(in the rows, 128 means zero)
Each row of numbers stands for one thing and depends on some of the facts below. Use the named rows to name the rest.

Some facts about the things:
{q107, q119, q130, q156, q268, q277, q338, q364, q4, q409, q445, q494, q503, q534, q563, q602, q656, q657, q676, q707, q73, q756, q777, q783, q958, q962, q965} Ξ kladripli
{q113, q132, q194, q199, q230, q30, q354, q362, q384, q45, q491, q592, q613, q629, q67, q688, q714, q738, q779, q807, q808, q812, q833, q874, q906, q997} Ξ drefli
{q122, q136, q232, q251, q397, q43, q465, q498, q502, q618, q628, q659, q687, q70, q758, q786, q798, q966} Ξ sudraze
{q145, q163, q169, q174, q20, q201, q204, q205, q21, q221, q226, q283, q317, q350, q356, q361, q365, q366, q375, q389, q415, q433, q444, q477, q488, q505, q508, q565, q586, q593, q605, q645, q646, q66, q664, q686, q699, q706, q725, q775, q776, q787, q791, q80, q81, q837, q853, q864, q878, q92, q935, q961, q967, q978} Ξ beflek
{q154, q170, q200, q378, q393, q476, q541, q610, q620, q701, q770, q788, q794, q819, q841, q847, q946} Ξ topu
[q113] σ q786
[q113, q45] σ q491
[q113, q163, q393, q657] σ q725
[q113, q613, q707] σ q841
[q122, q145, q738, q777] σ q602
[q122, q664, q67] σ q779
[q145, q620] σ q445
[q145, q67] σ q415
[q145, q563] σ q770
[q154, q503, q563] σ q362
[q154, q221, q962] σ q758
[q154] σ q80
[q163, q503, q610, q777] σ q978
[q163, q488] σ q444
[q163] σ q787
[q163] σ q174
[q163, q354] σ q389
[q169, q393] σ q361
[q201, q21] σ q508
[q21, q277, q476, q687] σ q628
[q21, q375, q966] σ q645
[q21] σ q477
[q21, q277, q70, q73] σ q791
[q221, q465, q613, q659] σ q961
[q221, q706] σ q205
[q221] σ q629
[q226] σ q656
[q226, q317, q393] σ q847
[q226] σ q819
[q277, q502, q503, q657, q962] σ q397
[q277, q646, q864] σ q593
[q317, q338, q375, q777] σ q356
[q317, q393, q81, q864] σ q194
[q317, q502, q67, q935, q966] σ q714
[q317, q476, q967] σ q232
[q338] σ q433
[q338, q45] σ q775
[q338, q659, q664] σ q409
[q350, q476, q657] σ q618
[q350, q354, q563, q777] σ q170
[q354, q967] σ q783
[q354, q498, q502, q646] σ q30
[q354, q393] σ q268
[q365, q878] σ q43
[q365, q494, q688] σ q92
[q375, q502] σ q156
[q375, q906, q962] σ q837
[q375, q4] σ q965
[q384] σ q199
[q384] σ q136
[q384, q494] σ q605
[q393, q962] σ q794
[q393, q966] σ q756
[q4, q620, q706, q935] σ q541
[q45, q878] σ q874
[q45, q610, q664, q686, q73, q777, q864] σ q378
[q45, q659] σ q699
[q45, q534, q613] σ q20
[q465] σ q364
[q465] σ q958
[q502, q788] σ q251
[q503, q738] σ q505
[q503, q935] σ q204
[q534] σ q586
[q563, q788] σ q776
[q592, q81] σ q366
[q610] σ q701
[q620] σ q132
[q646] σ q107
[q646, q706] σ q130
[q657] σ q807
[q664, q878] σ q119
[q67] σ q833
[q686] σ q946
[q686] σ q230
[q687] σ q200
[q70, q853, q962] σ q565
[q70] σ q997
[q788] σ q798
[q864] σ q676
[q878] σ q812
[q906] σ q283
[q967] σ q66
[q107, q130, q145, q154, q163, q230, q364, q365, q366, q375, q43, q465, q494, q541, q565, q586, q593, q628, q629, q701, q758, q776, q783, q80, q92, q965, q967] ε d
[q113, q119, q136, q156, q21, q268, q283, q361, q409, q415, q444, q445, q476, q505, q534, q610, q618, q646, q657, q659, q676, q687, q688, q714, q779, q798, q812, q878, q978, q997] ε c
[q122, q132, q169, q170, q174, q194, q199, q201, q204, q205, q232, q251, q277, q30, q338, q356, q378, q384, q4, q433, q477, q488, q498, q502, q503, q563, q592, q602, q613, q656, q66, q67, q686, q699, q725, q73, q777, q787, q807, q81, q819, q833, q841, q853, q864, q874, q946, q962] ε a
[q20, q200, q221, q226, q317, q350, q354, q362, q389, q393, q397, q45, q491, q508, q605, q620, q645, q664, q70, q706, q707, q738, q756, q770, q775, q786, q788, q791, q794, q808, q837, q847, q906, q935, q958, q961, q966] ε b
Δ giklosko <- q107, q154, q194, q21, q230, q232, q393, q4, q465, q477, q494, q505, q592, q629, q66, q664, q687, q699, q706, q776, q779, q808, q812, q833, q837, q853, q906, q92, q978
Δ metu <- q113, q163, q204, q30, q354, q356, q362, q384, q476, q491, q498, q502, q618, q620, q714, q725, q758, q847, q878
Δ plitrulo <- q119, q145, q205, q221, q226, q317, q361, q389, q503, q534, q563, q565, q686, q707, q786, q788, q819, q864, q874, q961, q962
Δ dridrarim <- q122, q130, q136, q156, q174, q20, q200, q201, q251, q338, q350, q364, q365, q375, q397, q45, q593, q628, q646, q656, q756, q775, q777, q791, q80, q967
Δ gobrok <- q132, q378, q409, q602, q610, q613, q67, q783, q935, q965, q966
Δ paluni <- q169, q268, q277, q283, q366, q415, q488, q605, q645, q701, q787, q798, q807, q81, q841, q946
Δ vimor <- q170, q199, q43, q433, q444, q445, q508, q541, q586, q657, q659, q676, q688, q70, q73, q738, q770, q794, q958, q997

Named rows:
[161 137 129 116 134 113 142 105  98 140 173 122 154 100 121 155 135 132
 124 140  81 130 112 166 133 158 117 161 167 138 166 121 150]: q415
[159 154 129 121 115 147 150 147  97 139 179 104 161 121 123 163 153 135
 123 111  87 127 124 175 107 148 133 121 141 141 105 129 136]: q20
[173 126 115 120 120 101 134 108  91 143 172 120 151 140 123 148 100 140
 132 143  87 143 118 155 122 144 106 172 185 124 159 106 140]: q798
[132 169 149 114 120 106 174 180 168 129 150 180 135 120 130 172 124 110
 117 165 121  75 118 150 108 139 131 176 139 136 107 105 137]: q725
[182 132 110 110  99 108 129 119  95 154 163 123 150 137 131 146  99 136
 135 147  92 141 115 160 126 141 109 161 173 119 150 107 137]: q136
[202  80 113 116  92  69 100 123 136 147  86 112  97 179 146 116  84 126
 153  96  98 191 166 102  86  80 123 165 174  98  98 101  69]: q503
[179 126 125 115 140  88 125 125 135 103 152 126 125  97  94 143 152 142
 120  98  60 146 147 145 104 130 144 169 170 157 140 151  80]: q81
[170 128 119 113 122  57 125 142 169 103 136 125 143 127 109 123 115 130
 131 118  82 148 162 142  72 102 135 154 138 161 101 116  66]: q70
[161 118 108  81  86 113 146 118 170 159  92 104  95 133 124 135 118 149
 112  57 112 138 134 103  97  91 166 127 119 107 104 149 104]: q906
[183 130 122 102 129  97 125 132 141 111 146 136 136  80 104 144 152 147
 125  97  57 139 145 152 105 133 145 162 151 152 128 144  75]: q201
[180  89 103 137  70 106 128 137 106 188  83  98 131 178 172 130  79 112
 174 139 146 183 152 113 105 107  99 125 183  90  74  71 129]: q602
[181  85 133 125  62 107 140 151 107 185  87  96 140 181 177 131  70 135
 157 133 149 176 137 117 112 104  91 153 156  81  89  85 138]: q965
[144 103 115 115  71 132 172 149 127 195  77  85 127 108 157 152 109 147
 131 116 180 128 111 119 137 126 109 121 132 104 114 114 160]: q132
[219  94 123  89  78  87 102 132 135 147  96 121  85 191 147 122  79 144
 142  82  93 184 152 101  91  77 135 169 167  75  96 113  77]: q4
[191 129 123  86 136  82 124 112 144 103 137 147 141  79 104 132 145 150
 120 115  50 143 132 160 117 124 146 173 148 136 159 138  88]: q646
[188 134 108 118  64 112 160 177 133 133  59  79  77  84 111 130 126 142
 114  99 161 141 123 105 122  92 153  86 162 123  95 137 126]: q613
[150 105  98  97  83 150 154 117 128 208 116 102 109 135 153 161 108 143
 125  98 134 112 102 113 134 125 123 131 128  92 126 121 152]: q833
[176 115  99  84  95 111 134 124 160 158  88 115  82 109 116 140 118 146
 119  70 106 127 136 101 118  99 160 130 137  99 121 146  98]: q592

Which thing is each row?
No name comes twice in this set of rows, the named rows included.
[123 107 115 164 127 151 147  97 119 173  43 106 152  66 181 163 216  45
 190 120  92 143 165 117 145 121 138  70 147 122  61  80 139] -> q378
[152 162 129  99 107  77 153 149 169 132 132 186 135 148 134 158  88 109
 120 196 121  92 121 143 102 129 119 197 149 115 130  80 141] -> q618
[211 173 138 103  85 183 154 176  86 139 177 127 135 114 126 175 145 158
 109 108  98 123  93 176 130 154 140 132 153 107 113 141 148] -> q92
[132 120 109 131  76 121 160 145 129 166 110  74 110 130 139 163  99 122
 118 131 160  94 113  97 133 110 108 137 132 119 124 113 158] -> q199
[191 125 115  63 132  88 125  93 167 133 120 178 143  70 113 133 149 158
 129 115  35 148 134 161 114 130 156 169 138 118 151 135  83] -> q21
[211 125 110  67 116  80 110 113 147 136 132 168 129 113 117 126 110 160
 132 116  49 163 137 149  97 119 149 170 156 108 137 117  78] -> q687
[163 110 181 103 124 148 130 112 159 121  68 125 111 111 165 150 203 108
 137  44  55 149 145 129 112  75 157 155  94  90  83 145 104] -> q393
[167 107 123 108 113  96 130 115 128 168 164 131 172 146 140 146 104 148
 142 122  84 142 138 152 116 141 100 189 135 123 138 113 104] -> q628
[134 131 174 117 134  76 140 130 211  86  31 172  86  94 163 145 174  60
 118 132  85 101 136  86 126  68 154 207 115  95 109 112 128] -> q476
[193  94 115 119  83  38  98 128 149 114  77 109  95 171 143 106  63 117
 137 143 100 166 156  90  99  60 111 186 166  93 121  92  92] -> q657
[136 128  99 120  92  81 151 142 175 117  85  77  91 122 109 134 115 114
 119  92 129 118 149  97  93  80 148 111 127 141  98 130 102] -> q738
[176 119 130 112 105 118 133 130 108 160 171 118 158 147 139 151 108 147
 131 125  90 139 124 152 117 145 103 170 150 128 134 113 115] -> q251
[141 134 152 112 135 126 154 113 113 149 187 114 172 130 124 157 147 135
 122  98  84 137 128 171 108 147 109 168 131 153 134 140 128] -> q645

The same things again, as new rows of numbers:
Known rows:
[106 107  90 165  87 167 181  91 174  96 128  79 165 101 134 105 136  98
 125 111 119 131  86 137 144 143]: q593
[119 105 158 108 201 145 138 131 114 101 133 150 139  80 132 151 167 150
 114 141 141  84 171 112  99 125]: q338
[ 72 123 127 107 101 150 151 108 136  91 138  98 107  54 181  93 133 131
 152 144 149 118 135 141  90 118]: q397
[132 119 117 174  79 161 129 119 153 102 110 100 152 110 109 123 121  86
 128 118 134 130  73 133 105 134]: q629
[136 102  92 178  74 167 136 115 172  87 116  84 158  98 108 113 118  90
 134 112 119 142  77 128 107 137]: q776
[152  67  83 150 105 177 153 113 166  88 104 128 137 146 111 135 162 151
 103 146 113 179 157  97 106 153]: q21
[166  43  70 149 118 173 121 128 158 112 112 146 140  96 107 137 146 131
 110 156 109 157 127 119  84 169]: q706
[230 182 130 141  88 127 153 133  91 134  95 117 211 223  93  80  71  95
 105  95 145 119 128  94 167 116]: q378
[183  52  53 165 116 177 114 149 154  97  90 140 125 107 108 134 139 131
 100 147 111 166 128 112  75 155]: q935
[181  65  90 176 141 161 140 112 162  96 152 133 160 154 111 141 157 132
  96 131 115 156 138 108  77 182]: q878
[129  97  92 193  68 159 145 109 173  79 141 101 160 116 132 106 114 103
 129 114 122 147  83 128  95 140]: q725
[142 102  91 191  75 167 162 106 167  87 132  89 160 128 133  99 113 108
 127 107 123 140 103 134 101 141]: q356
[162  55  96 172 152 166 134 130 150 104 119 150 154 110 113 156 155 127
 104 135 123 129 121 110  81 151]: q384
[177 151 125 159 102 129 132 140 120 140 163 167 191 140  82 133  83 112
 145 139 119 115  33  93 142 127]: q841
[131  98  82 163  56 170 155 107 166 113 127  92 151 106 135  98 109 114
 137 125 129 159  86 136 108 149]: q645
[140 147 127 169 106 119 131 145 131 146 141 158 159 159  91 132  65 138
 138 135 126 140  51 110 182  90]: q819
[132  45  78 165 145 164 134 133 173 140  97 135 121 109 114 139 124 167
 106 138 112 177 147 135 127 157]: q317
[139  45  86 175 151 160 124 130 168 131 103 138 125 121 106 144 119 164
 108 134 115 178 135 140 118 167]: q226

Name these rows:
No name comes twice in this set of rows, the named rows included.
[182 153 111 159  73 122 131 139 107 127 121 140 161 158 105 110  93 106
 131 140 125 128  67  94 171  82] -> q170
[ 74 119 152 143 130 132 101 129 135 118 132 101 104  68 132 115  90 146
 147 110 157 145 127 158  83 124] -> q786
[130  57  92 183 172 162 119 131 182 121  98 125 148 109  90 157 118 144
  97 112 112 160 134 136 141 161] -> q145
[185  52 123 189 153 143  91 131 138 102 154 153 125 142  88 179 161 120
  92 147 111 147 107 114  58 167] -> q688
[164  61  89 150 125 173 136 128 146 122  98 144 137 111 109 145 149 133
 108 154 120 143 130 112  86 157] -> q906
[123 114  91 175  72 165 159 114 158  93 123 110 136 115 145 123 120 118
 139 133 129 140  78 121 103 105] -> q30
[140  65  75 159 135 170 167  98 175  98 152 137 142 130 132 147 178 151
 101 160 103 155 136 100 113 169] -> q646
[142  81 103 116 141 160  91 166 122  83  81 145  88  73 125 127 140 142
 113 148 139 137 178 111  45 117] -> q966
[167  69  73 168 157 177 143 132 178  88  97 122 164 108 105 132 151 123
 102 120 116 135 130 114 115 167] -> q163
[152  52  68 144 132 177 163 105 168 116 129 128 159 109 146 130 169 141
 107 152 108 144 145 123 126 177] -> q350
[150 102 105 194  65 151 124 107 154  83 120  81 143 124 120 110 113  94
 117 113 120 152  92 140 109 131] -> q433
[205 102  87 119 130 148 134 163 111 150 109 208 164 140  91 136 128 132
 114 179 112 129  94  75 150 129] -> q393

